Below is a small trained network, with its code and all its weights. Each question gives an input and a class and asks what happens when units are switched off, that is, made to give their printed mean instead of their output.

import numpy as np


def w(rows, s, z=0):
    codes = np.array(rows[::2]) - 128.0
    scale = np.full(codes.shape[1], s)
    scale[-1] = z or s
    return codes * scale


def f(y):
    return y / 2 * (1 + np.tanh(0.7978845608 * (y + 0.044715 * y**3)))


def log_softmax(a):
    a = a - a.max(-1, keepdims=True)
    return a - np.log(np.exp(a).sum(-1, keepdims=True))


def net(x, mask):
    res = np.array(x, float).reshape(1, 4) / 4 @ E
    y = f(res @ A[0][:, :-1].T + A[0][:, -1])
    res = res + np.where(mask, y, B[0][:, -1]) @ B[0][:, :-1]
    return log_softmax(res[-1] @ U[:, :-1].T + U[:, -1])


A, B = {}, {}
E = w([
[91,60,62,92,120,203],'x0',
[79,114,166,128,51,110],'x1',
[187,91,75,33,75,88],'x2',
[74,112,224,64,245,89],'x3',
],0.011)
A[0] = w([
[171,148,95,201,77,182,34],'neuron 0',
[105,80,57,159,112,182,67],'neuron 1',
[70,198,133,176,143,147,108],'neuron 2',
[158,133,140,164,80,130,54],'neuron 3',
[114,97,172,142,204,77,47],'neuron 4',
[78,90,162,129,93,103,118],'neuron 5',
[178,112,104,147,181,141,120],'neuron 6',
[161,225,146,151,124,47,104],'neuron 7',
[152,153,138,86,191,157,62],'neuron 8',
[97,183,153,134,148,213,83],'neuron 9',
[207,148,86,164,153,159,109],'neuron 10',
[109,172,142,111,145,73,57],'neuron 11',
[82,54,137,78,165,198,5],'neuron 12',
[82,128,168,138,10,137,132],'neuron 13',
[178,140,71,159,182,136,106],'neuron 14',
[163,154,110,176,101,141,65],'neuron 15',
[191,108,139,51,105,115,105],'neuron 16',
[99,114,148,176,140,181,243],'neuron 17',
[171,154,109,164,102,120,76],'neuron 18',
],0.013,0.0022)
B[0] = w([
[96,132,208,117,144,119,245],'neuron 0',
[54,73,162,159,95,119,224],'neuron 1',
[111,206,57,88,175,72,196],'neuron 2',
[121,148,167,118,121,141,176],'neuron 3',
[120,145,193,141,98,106,233],'neuron 4',
[206,172,130,76,156,253,171],'neuron 5',
[194,142,98,100,92,217,170],'neuron 6',
[97,60,40,215,2,175,222],'neuron 7',
[113,130,168,111,139,182,189],'neuron 8',
[110,104,72,74,142,52,183],'neuron 9',
[159,169,177,92,100,138,197],'neuron 10',
[122,114,166,91,94,223,178],'neuron 11',
[85,61,168,154,55,170,217],'neuron 12',
[238,195,122,91,185,180,226],'neuron 13',
[202,131,121,86,176,173,184],'neuron 14',
[43,110,171,103,122,104,190],'neuron 15',
[68,128,104,83,108,1,224],'neuron 16',
[131,178,44,117,106,90,192],'neuron 17',
[87,121,206,132,174,116,184],'neuron 18',
],0.0084,0.011)
U = w([
[85,116,124,205,51,173,165],'0',
[113,164,252,118,146,127,1],'1',
[225,195,156,55,172,198,192],'2',
[110,178,80,73,137,45,102],'3',
[153,140,122,151,143,132,213],'4',
],0.014,0.0053)

Each question gives the input, the list of numbers given to net, and the class t.
The units are the neurons (one row each of A and B). Each row of codes is followed by its name. A weight is (code - 128) times the scale printed after its matrix; where a second scale follows, it is the last column's (A, B and U).
mask holds one flag per neuron, in row order. A switched-off neuron (its flag False) gives its mean, the last column of its row in B, instead of its output. The means were averaged over made-up inputs and are rounded, as every weight is.
A unit's drop is (log p(t) with every unit on - log p(t) with that unit switched off) / (log p(t) with every unit on - log p(t) with every unit switched off).
The circuit of an input: a set's keep is (log p(t) with only the set's units on - log p(t) with every unit switched off) / (log p(t) with every unit on - log p(t) with every unit switched off). Starting from the 12 units with the biggest drops (on a tie, the unit counted first), units are removed one at a time, each time the one whose removal leaves the highest keep (on an exact tie, the one counted first), for as long as the keep stays at least 0.8.
units of the circuit, in order: the units of the circuit, biggest drop first
unit that matters most: the unit with the biggest drop
k most important neurons: the k neurons with the biggest drops, biggest first
drop of u: that unit's drop, to one decimal
input [-6,-7,0,-8], class 1: unit that matters most -> neuron 0
input [6,3,-5,-8], class 1: units of the circuit, in order -> neuron 0; neuron 7
input [-6,0,6,-2], class 0: 2 most important neurons -> neuron 7; neuron 2
input [-7,-7,6,-8], class 1: units of the circuit, in order -> neuron 18; neuron 0
input [-1,-5,7,-3], class 3: 2 most important neurons -> neuron 16; neuron 13
input [-4,3,-4,-5], class 1: 3 most important neurons -> neuron 0; neuron 13; neuron 18
input [6,-6,-7,-8], class 1: units of the circuit, in order -> neuron 0; neuron 7
input [-6,6,2,-8], class 1: units of the circuit, in order -> neuron 0; neuron 18
input [2,6,-8,3], class 3: 3 most important neurons -> neuron 9; neuron 2; neuron 17
input [0,-5,6,2], class 3: 2 most important neurons -> neuron 16; neuron 13
input [6,-8,0,8], class 1: 2 most important neurons -> neuron 12; neuron 4
input [-4,6,6,-1], class 2: 3 most important neurons -> neuron 13; neuron 5; neuron 1
input [3,6,6,-1], class 2: 2 most important neurons -> neuron 13; neuron 5
input [4,5,-6,-5], class 3: unit that matters most -> neuron 17
input [2,6,-2,-6], class 1: 3 most important neurons -> neuron 1; neuron 0; neuron 15
input [-3,-1,-3,2], class 4: 2 most important neurons -> neuron 12; neuron 16
input [6,-5,-8,6], class 3: 2 most important neurons -> neuron 9; neuron 17
input [-4,4,5,-4], class 3: 3 most important neurons -> neuron 16; neuron 12; neuron 13
input [2,4,5,-2], class 3: drop of neuron 2 -> -0.1
input [-3,4,2,-1], class 2: unit that matters most -> neuron 13
input [-5,-4,4,3], class 0: drop of neuron 7 -> 0.6
input [-2,6,-7,-6], class 3: drop of neuron 14 -> 0.1
